Here are made-up objects, facts about them, and rows of numbers that follow some of those facts. Name the object behind each unnamed row.

There are 3 kinds of fact about the objects: ρ, θ, Ξ.
bavu	ρ	111; bezan	ρ	111; bili	ρ	985
bistur	ρ	985; bogin	ρ	985; brapu	ρ	985
brugu	ρ	394; bukuplir	ρ	914; daplam	ρ	985
dedrar	ρ	394; dekanem	ρ	111; dibes	ρ	394
didren	ρ	111; dori	ρ	111; draklam	ρ	985
draska	ρ	985; drebun	ρ	394; drefo	ρ	394
drezal	ρ	914; dridan	ρ	394; drobem	ρ	914
drokligros	ρ	394; drulun	ρ	985; drustebro	ρ	394
duplam	ρ	914; fafoto	ρ	394; festur	ρ	394
fivugro	ρ	111; flaflam	ρ	914; flefi	ρ	394
flepo	ρ	111; flevesir	ρ	985; fliskek	ρ	985
flosiplos	ρ	394; fluves	ρ	394; fostur	ρ	111
fozol	ρ	914; fudrus	ρ	914; fufla	ρ	985
gakam	ρ	111; gazur	ρ	111; ginazun	ρ	985
ginul	ρ	394; gokloflum	ρ	111; goplur	ρ	985
grara	ρ	985; gregrom	ρ	111; gresi	ρ	394
grige	ρ	985; grine	ρ	394; gripur	ρ	394
grobes	ρ	985; grodem	ρ	985; groku	ρ	985
grolini	ρ	914; gronidan	ρ	914; gruflur	ρ	985
grumur	ρ	914; kaste	ρ	985; kedrek	ρ	394
kifol	ρ	985; kivetus	ρ	985; kleros	ρ	394
kleza	ρ	914; klidafi	ρ	394; klokes	ρ	914
kodrar	ρ	111; lafus	ρ	394; lagron	ρ	111
lekek	ρ	111; librim	ρ	914; linor	ρ	111
lobul	ρ	394; lotron	ρ	394; luklan	ρ	914
mafa	ρ	394; mimom	ρ	985; miradir	ρ	394
mitan	ρ	111; moti	ρ	914; muflu	ρ	985
nalir	ρ	914; nekle	ρ	111; nekom	ρ	914
nerik	ρ	111; nerok	ρ	914; nifos	ρ	914
nufastu	ρ	394; nuna	ρ	985; patra	ρ	985
pibru	ρ	111; pinim	ρ	394; piter	ρ	394
plemos	ρ	394; plesku	ρ	394; plinuk	ρ	111
plozazu	ρ	111; plupli	ρ	985; pogri	ρ	394
raguflun	ρ	111; rarulor	ρ	394; raskal	ρ	394
regremuk	ρ	914; riran	ρ	394; rogre	ρ	111
romes	ρ	111; sazus	ρ	985; sedo	ρ	394
skatren	ρ	914; skidru	ρ	914; skirul	ρ	394
skofe	ρ	914; skostal	ρ	111; skudra	ρ	394
sofle	ρ	914; sozi	ρ	111; stabrudri	ρ	985
staki	ρ	914; stene	ρ	985; stibre	ρ	394
stulel	ρ	985; stumugrir	ρ	111; sugrin	ρ	985
tedimos	ρ	985; teklem	ρ	914; tepu	ρ	914
tido	ρ	394; todu	ρ	914; tofitru	ρ	985
tosin	ρ	111; tralo	ρ	985; trebrukla	ρ	394
treflu	ρ	985; tribris	ρ	111; trobaflu	ρ	985
trodi	ρ	914; troser	ρ	111; trulan	ρ	985
trure	ρ	914; tupla	ρ	914; tuskoguk	ρ	914
vadrik	ρ	111; vibror	ρ	394; vuru	ρ	394
zisko	ρ	111; zitor	ρ	394; zoklos	ρ	111
zovefi	ρ	111; zufla	ρ	985; zutre	ρ	111
bavu	θ	dori; bezan	θ	stulel; bistur	θ	vuru
bogin	θ	stibre; bukuplir	θ	miradir; daplam	θ	sofle
dedrar	θ	fluves; dekanem	θ	grolini; dibes	θ	luklan
didren	θ	nalir; draklam	θ	fozol; drebun	θ	rogre
drefo	θ	dedrar; dridan	θ	raskal; drobem	θ	kifol
drokligros	θ	todu; drustebro	θ	klokes; duplam	θ	drobem
fafoto	θ	gokloflum; festur	θ	sugrin; flevesir	θ	plupli
fliskek	θ	tralo; fozol	θ	drokligros; fufla	θ	trulan
gazur	θ	skostal; gokloflum	θ	trodi; goplur	θ	gregrom
grara	θ	groku; gregrom	θ	nuna; grige	θ	gronidan
grine	θ	zovefi; gripur	θ	stabrudri; grobes	θ	lekek
grodem	θ	pogri; groku	θ	pibru; gruflur	θ	stene
grumur	θ	lotron; kaste	θ	romes; kifol	θ	nekle
kivetus	θ	skudra; kleros	θ	troser; kleza	θ	bili
klokes	θ	trobaflu; kodrar	θ	festur; lafus	θ	piter
lekek	θ	vadrik; librim	θ	tido; linor	θ	skofe
lotron	θ	drustebro; luklan	θ	grodem; mimom	θ	plozazu
miradir	θ	fufla; mitan	θ	plemos; muflu	θ	draska
nalir	θ	riran; nekom	θ	lobul; nerik	θ	kaste
nufastu	θ	librim; nuna	θ	nekom; pibru	θ	zutre
piter	θ	pinim; plemos	θ	nufastu; plesku	θ	tuskoguk
plinuk	θ	tupla; plupli	θ	grige; pogri	θ	drefo
raguflun	θ	mitan; raskal	θ	zisko; regremuk	θ	nifos
riran	θ	treflu; rogre	θ	tepu; sazus	θ	skidru
skidru	θ	kedrek; stabrudri	θ	dekanem; staki	θ	kodrar
stene	θ	drebun; stibre	θ	bistur; stulel	θ	bavu
stumugrir	θ	grara; sugrin	θ	gazur; tedimos	θ	mafa
teklem	θ	bezan; tepu	θ	raguflun; tido	θ	staki
todu	θ	fivugro; trebrukla	θ	daplam; treflu	θ	draklam
tribris	θ	kivetus; trodi	θ	lagron; trure	θ	nerok
tupla	θ	bogin; tuskoguk	θ	grobes; vadrik	θ	gripur
vuru	θ	duplam; zisko	θ	dibes; zitor	θ	ginul
zoklos	θ	brapu; zutre	θ	plinuk; bili	Ξ	kaste
brapu	Ξ	moti; bukuplir	Ξ	sazus; dedrar	Ξ	sedo
dedrar	Ξ	draklam; dibes	Ξ	fostur; dori	Ξ	stibre
draklam	Ξ	goplur; draklam	Ξ	drulun; drezal	Ξ	riran
drezal	Ξ	skirul; dridan	Ξ	tralo; drulun	Ξ	tribris
drustebro	Ξ	tofitru; festur	Ξ	sazus; fivugro	Ξ	stibre
flepo	Ξ	gruflur; fliskek	Ξ	flaflam; fliskek	Ξ	trodi
fliskek	Ξ	tuskoguk; fliskek	Ξ	vibror; flosiplos	Ξ	regremuk
fufla	Ξ	brugu; gakam	Ξ	draklam; gakam	Ξ	tribris
gazur	Ξ	vadrik; ginazun	Ξ	tuskoguk; ginazun	Ξ	fudrus
goplur	Ξ	stibre; goplur	Ξ	tofitru; gresi	Ξ	tralo
gresi	Ξ	draklam; gresi	Ξ	drustebro; gresi	Ξ	riran
grobes	Ξ	stibre; grobes	Ξ	klidafi; grodem	Ξ	kaste
gronidan	Ξ	kifol; gronidan	Ξ	brugu; gronidan	Ξ	flepo
grumur	Ξ	flaflam; kifol	Ξ	klidafi; kleros	Ξ	bukuplir
klidafi	Ξ	tralo; lagron	Ξ	grobes; linor	Ξ	trodi
linor	Ξ	pogri; lobul	Ξ	sugrin; muflu	Ξ	fufla
nekle	Ξ	riran; nifos	Ξ	stene; nifos	Ξ	treflu
nifos	Ξ	zufla; patra	Ξ	kaste; patra	Ξ	tofitru
patra	Ξ	bili; pogri	Ξ	tribris; rarulor	Ξ	zitor
rarulor	Ξ	drulun; regremuk	Ξ	stumugrir; regremuk	Ξ	kaste
regremuk	Ξ	sazus; regremuk	Ξ	skidru; rogre	Ξ	pogri
skatren	Ξ	sedo; skatren	Ξ	bukuplir; skatren	Ξ	drulun
skirul	Ξ	patra; skostal	Ξ	lagron; skostal	Ξ	fostur
skudra	Ξ	nekle; sofle	Ξ	tuskoguk; sozi	Ξ	tribris
sozi	Ξ	vadrik; stabrudri	Ξ	gregrom; stabrudri	Ξ	flaflam
stabrudri	Ξ	gakam; staki	Ξ	lekek; staki	Ξ	zufla
stene	Ξ	festur; sugrin	Ξ	flaflam; sugrin	Ξ	grodem
tedimos	Ξ	flaflam; tedimos	Ξ	riran; tedimos	Ξ	tosin
todu	Ξ	mimom; tofitru	Ξ	treflu; tosin	Ξ	klidafi
tosin	Ξ	lafus; tosin	Ξ	lagron; tosin	Ξ	patra
tosin	Ξ	grobes; tralo	Ξ	sazus; trebrukla	Ξ	skudra
tribris	Ξ	klidafi; trodi	Ξ	nekle; trodi	Ξ	grodem
trodi	Ξ	flefi; troser	Ξ	bili; trure	Ξ	mimom
trure	Ξ	vadrik; trure	Ξ	fliskek; tupla	Ξ	kifol
tupla	Ξ	bezan; tupla	Ξ	rogre; tupla	Ξ	zufla
tuskoguk	Ξ	lagron; tuskoguk	Ξ	troser; tuskoguk	Ξ	ginul
tuskoguk	Ξ	vadrik; vadrik	Ξ	fudrus; vadrik	Ξ	gakam
vibror	Ξ	moti; zoklos	Ξ	riran; zovefi	Ξ	gregrom
zovefi	Ξ	drezal; zufla	Ξ	sedo; zufla	Ξ	patra
zufla	Ξ	grobes

Some rows with their names:
508,-311,240,-54,-55,29,-23,-98,-40,-60,109,104,208,-220,-23,114,-21,-235,68,-213,-227,184,-112,-126,-107,-62,-92,-9 : bezan
-227,176,-71,291,-80,-219,-82,277,-130,-98,-104,-20,150,30,-45,-37,50,179,81,501,143,188,59,174,177,93,65,-169 : lotron
437,-255,237,-99,-51,-105,-35,-104,-62,-234,133,60,103,4,-100,60,23,-134,25,-232,-149,44,5,-142,245,-47,102,-15 : bavu
324,-127,104,-93,25,-13,-98,5,-137,-5,-23,-84,30,265,-138,109,-72,-219,-13,-60,105,-112,-94,-103,153,-17,18,-120 : nalir
-96,23,31,-57,-5,-94,-70,42,-2,-43,26,-99,156,207,49,-63,-172,-217,-28,109,434,-217,75,-52,222,-45,-119,-7 : plupli
-443,271,-172,61,124,-5,33,195,-86,222,-132,-14,-204,-236,117,1,159,217,29,233,-27,323,65,189,-129,133,107,-38 : flefi
301,-95,214,-276,164,-19,-32,-119,-119,268,-7,127,-17,-113,-118,40,-83,-38,-45,-27,-4,-51,74,-73,-63,-10,-27,58 : trodi
-465,257,-288,207,-44,-33,-15,251,16,-115,-138,-144,-201,16,78,-60,170,157,18,205,10,280,-13,193,-44,114,179,-45 : kedrek
157,-88,163,-126,-37,-25,40,-43,-150,25,143,50,122,-120,-77,46,30,-167,-91,-265,-246,-358,1,-76,86,-63,-47,-36 : skidru
23,-53,-9,-61,-6,20,-141,80,50,-29,-14,-141,190,7,126,-65,-183,-376,10,207,505,-29,-24,-46,-98,-42,-217,50 : fufla
-324,122,-202,333,-224,-75,173,319,-149,-25,67,-57,129,-108,-110,-56,41,399,-38,397,-151,105,33,189,-24,42,-21,-170 : festur
324,-196,318,-117,-61,-15,99,-158,-115,-109,195,107,131,-135,-94,107,86,-90,-39,-437,-404,-125,15,-116,68,-47,5,-73 : stumugrir
39,-80,-99,-83,-9,273,62,-254,169,-63,8,-94,-203,49,-76,-28,142,44,-206,-375,-172,-167,-123,-33,-474,-8,29,178 : nifos
19,-13,-95,-237,161,36,-59,-54,46,154,-11,52,-264,-120,88,47,31,-220,-7,-368,-205,-18,-56,-87,137,-52,107,91 : moti
-282,173,-87,338,-73,-225,-62,206,-116,-89,-153,-40,147,20,-26,-45,45,203,68,523,157,189,44,167,122,68,89,-167 : plesku
233,-132,92,87,127,-85,-92,-344,46,251,-46,194,72,-55,-109,77,-192,103,1,-30,60,-138,-21,-65,67,-81,59,-20 : tuskoguk
-37,170,56,-64,-27,-51,-97,15,74,-95,44,-43,140,166,90,-70,-71,-276,-17,178,393,-258,105,-69,212,-75,-153,23 : groku
31,-42,-126,-167,9,72,-42,-75,93,-90,9,-99,-226,27,32,-13,76,-211,-78,-352,-61,-90,-74,-80,48,-35,124,139 : skofe
-530,295,-165,204,-67,95,114,112,-8,-7,-88,-101,-145,-32,21,-71,237,378,-86,122,-137,115,33,203,-267,132,122,-48 : flosiplos
-366,95,-176,-89,43,305,81,-87,101,132,55,-109,-185,-26,194,-21,-3,-160,-116,-313,-2,-277,-42,-5,-277,-22,-178,69 : tofitru
-152,-15,74,217,73,-185,-98,352,-127,189,-127,219,344,91,60,-98,-25,130,162,472,-155,168,38,267,-80,231,-88,-30 : pogri

Rows to name:
No name comes twice in this set of rows, the named rows included.
-21,46,67,28,133,295,32,-3,-121,298,-94,-161,-110,491,-86,143,-205,18,-19,-41,292,-265,-168,-25,-231,20,-303,-279 | draklam
-478,290,-407,262,113,9,29,165,56,205,-154,80,-327,-60,116,41,113,328,166,196,-175,310,-52,193,-2,83,127,-76 | ginul
-174,197,44,113,111,24,40,365,-436,365,-176,-56,0,-24,-72,153,14,123,65,354,46,220,-48,167,-224,140,-101,-428 | riran
-93,20,16,-245,60,-25,62,14,-127,267,7,-20,19,-16,-17,-57,-229,87,-81,167,331,-197,172,-39,69,-30,-158,48 | sugrin
357,-263,99,-188,-16,175,-24,-105,117,-166,15,-60,-102,-250,108,61,109,-307,37,-387,-181,361,-156,-114,-241,-31,67,156 | flepo
70,-42,-155,-115,167,136,10,-216,184,167,-42,76,-348,67,-7,50,-6,66,29,-295,-167,-39,-77,-69,-53,-35,127,164 | sofle
298,-192,18,-63,69,202,64,-304,238,-2,-2,138,-338,30,-20,100,63,194,64,-404,-357,203,-111,-96,-162,-5,144,159 | sozi
-414,232,-279,314,-49,86,42,99,133,-50,-139,-76,-228,92,-8,-68,175,480,-15,246,-86,196,-61,195,-324,107,126,-1 | rarulor
-304,56,-208,-61,35,314,70,-100,179,93,8,-153,-127,-6,161,-52,-8,-68,-89,-205,87,-203,-104,-5,-407,-27,-179,132 | zufla
371,-90,65,-97,155,8,-72,-90,-66,173,-93,27,-134,321,-197,132,-144,30,27,-12,123,-21,-55,-106,114,-8,28,-86 | todu
278,-306,420,203,-46,-96,-50,-484,-33,-116,52,36,344,-416,-55,103,-84,-87,-90,-368,-56,-70,-109,-116,-52,-100,64,-73 | lekek
-343,143,-337,200,-40,36,-94,372,0,-42,-147,-138,-71,-294,224,-34,167,-100,104,309,78,517,-128,185,-268,78,35,-25 | brugu
-309,199,-177,386,-95,-105,4,259,-50,21,-32,52,99,7,-2,-11,54,260,78,382,-103,153,-28,178,20,62,4,-178 | zitor
282,-181,137,-157,58,239,140,-323,148,19,31,57,-193,-154,-20,77,105,131,-31,-445,-341,136,-84,-77,-397,-4,86,170 | tosin

The same objects again, as new rows of numbers:
Some objects and their rows:
131,105,-55,91,158,82,111,22,187,-40,-447,111,-86,187,-15,64,-61,71,-124,-64,-32,-139,-238,118,-42,-37,263,8,-110,63,-118 : dekanem
112,133,-138,28,71,155,-105,-130,-182,2,50,71,40,312,139,-95,-103,25,-72,-23,49,-191,-127,-101,-495,92,6,-6,14,198,-107 : bili
38,273,-204,120,178,-76,-53,-400,148,-73,-119,-153,-208,75,-12,53,-369,64,-8,-11,-52,-74,-255,-182,-72,45,92,75,-164,20,-20 : kleza
147,199,-98,37,21,210,-116,-258,-141,42,58,49,38,225,120,-59,-80,43,-96,-14,68,-196,-121,-89,-403,84,25,42,89,179,-87 : patra
325,-295,-67,104,-35,46,21,412,-72,27,-14,188,51,-213,58,-52,139,26,-66,-127,-1,-104,90,160,28,59,86,-134,99,310,17 : sedo
79,157,-23,29,209,114,-38,-21,-159,-56,-159,-19,-12,-19,207,112,-131,106,3,-15,-18,-158,-140,-56,-354,-118,56,-129,-74,368,-157 : sazus
48,413,-65,61,59,175,-53,-64,20,-93,-140,49,-7,-110,100,83,-157,15,-40,22,-12,-183,-206,-10,-116,-44,89,-54,33,99,-140 : grige
210,-3,11,56,202,40,188,44,118,57,-757,73,-133,480,38,165,-71,195,-183,-94,-44,-142,-285,241,-43,-41,345,118,-183,86,-155 : lekek
-86,-38,-144,98,-42,-140,-169,-324,249,98,-150,-309,-133,-87,20,212,-352,22,79,-8,49,-111,-266,-350,204,75,205,101,-26,27,-28 : staki
143,517,-70,102,190,336,-51,-41,0,-147,-61,19,-51,-88,-109,241,17,-249,-75,-91,-30,-1,-120,-13,166,-60,158,-148,-244,198,-36 : plinuk
97,374,-185,71,82,155,-61,-54,-8,-80,7,90,5,133,115,-93,-112,-13,-54,-17,28,-221,-82,-32,-313,85,24,-13,117,99,-110 : draska
97,60,-36,84,123,47,-77,172,83,31,-150,21,-31,-103,2,161,-71,17,-59,-58,-67,-95,-156,16,-40,-99,183,-11,-53,201,-31 : bezan
72,149,-312,100,253,-148,-160,48,-37,-2,-110,-158,-202,401,-21,-127,-363,24,13,-95,-88,-97,-134,-108,-232,130,2,147,-93,124,-41 : fudrus
48,434,-67,62,74,164,-17,-105,17,-111,-111,29,-2,-85,98,76,-156,16,-27,20,-25,-190,-212,-17,-142,-41,79,-34,32,112,-137 : kivetus
104,812,-60,63,147,417,-55,-206,-126,-190,-29,-89,-35,-109,15,228,-69,-219,-16,-30,-26,-98,-152,0,79,-39,71,-156,-113,170,-136 : bistur
242,-175,-88,149,-72,97,75,166,34,-49,51,290,57,-276,19,-196,148,-45,-61,-100,-6,-151,-16,115,117,67,80,-166,82,167,5 : fluves
221,-216,50,197,-50,1,93,-55,-49,-11,35,292,190,-664,-8,-55,64,-53,-43,-69,-188,-201,-175,115,279,-211,112,-175,-45,160,16 : drefo
23,409,-75,68,115,133,-30,-25,34,-77,-118,26,-17,-144,98,81,-153,38,-23,-15,-27,-199,-199,-5,-175,-57,98,-46,82,152,-133 : fufla
206,-108,42,110,-78,89,76,257,127,-73,-127,213,-11,-439,-47,-3,96,-38,-1,-53,-51,-96,-134,148,329,-70,194,-218,10,167,-53 : miradir
102,469,111,-29,12,89,-258,119,163,-81,225,98,-225,-213,51,113,-251,345,-118,176,-52,-27,-106,33,-582,-132,-4,6,178,274,1 : treflu
42,429,-21,74,41,174,-40,-141,37,-107,-125,37,-33,-156,77,111,-187,10,-39,22,-52,-194,-237,30,-95,-72,104,-57,23,102,-139 : nuna

Name these rows:
No name comes twice in this set of rows, the named rows included.
-27,428,-136,56,153,-176,-251,-191,228,-83,21,-70,-380,53,-166,-113,-442,178,0,30,-74,-33,-258,-147,-193,-9,65,66,-44,80,14 | todu
97,39,-33,58,-3,122,-98,-122,52,51,-1,98,-6,40,-88,-7,-30,-63,-75,-29,-24,-100,-224,-53,3,-37,180,4,-71,106,-33 | zoklos
202,103,125,56,-101,24,-62,414,314,-141,197,351,-195,-581,-163,-80,11,194,-37,70,-41,5,-54,191,58,-129,138,-247,151,237,32 | drokligros
90,334,-174,54,108,83,-147,153,-134,28,-7,15,15,121,123,-23,-114,26,-49,-105,18,-217,-68,21,-353,45,18,6,144,260,-98 | drulun
151,150,-150,98,-18,46,-159,121,121,87,90,126,-14,142,-48,-4,4,34,-162,-91,26,-106,-42,-15,-200,90,104,87,135,120,60 | fivugro
36,91,-133,63,140,-65,-153,-569,13,12,-62,-144,-206,244,-74,-37,-388,32,-5,5,-64,-69,-300,-204,-86,10,102,94,-270,65,-48 | trodi
401,242,56,102,-56,362,-21,328,-168,-84,-18,7,32,-279,-29,326,164,-251,-29,-119,-78,26,47,250,372,-16,99,-202,-194,326,33 | stibre
47,318,-73,41,102,129,-116,193,-95,-63,-101,29,-18,56,94,5,-212,-81,44,10,-84,-186,-179,48,-202,-31,54,-22,4,160,-161 | mimom
93,452,27,-14,21,112,16,-329,-28,53,-500,50,-115,460,-27,-75,-188,88,-98,-65,10,-265,-398,193,59,-20,292,79,-41,48,-236 | stabrudri
66,146,-300,107,219,-80,-92,-108,38,-78,-79,-98,-214,390,23,-100,-354,16,-10,-24,-65,-88,-161,-175,-367,143,-7,94,-139,44,-21 | moti
61,217,-129,56,192,-169,-71,-286,46,54,-462,-211,-294,513,-75,4,-412,131,-23,-90,-97,-126,-349,35,-15,8,209,162,-226,63,-93 | tuskoguk
27,378,-65,77,125,129,-27,104,13,-109,-141,0,-31,-117,160,131,-173,27,-17,9,-47,-185,-173,16,-169,-51,92,-59,28,153,-155 | gruflur
96,424,-1,52,-76,178,-147,-156,-12,60,1,-52,5,-9,100,169,-144,39,-77,-15,-4,-196,-186,13,-112,-52,116,73,93,137,-57 | goplur
49,357,-17,21,-65,199,-171,-365,-103,51,42,19,1,125,-26,-49,-152,-34,-35,-1,8,-200,-252,-42,-78,-6,144,27,53,124,-107 | tedimos

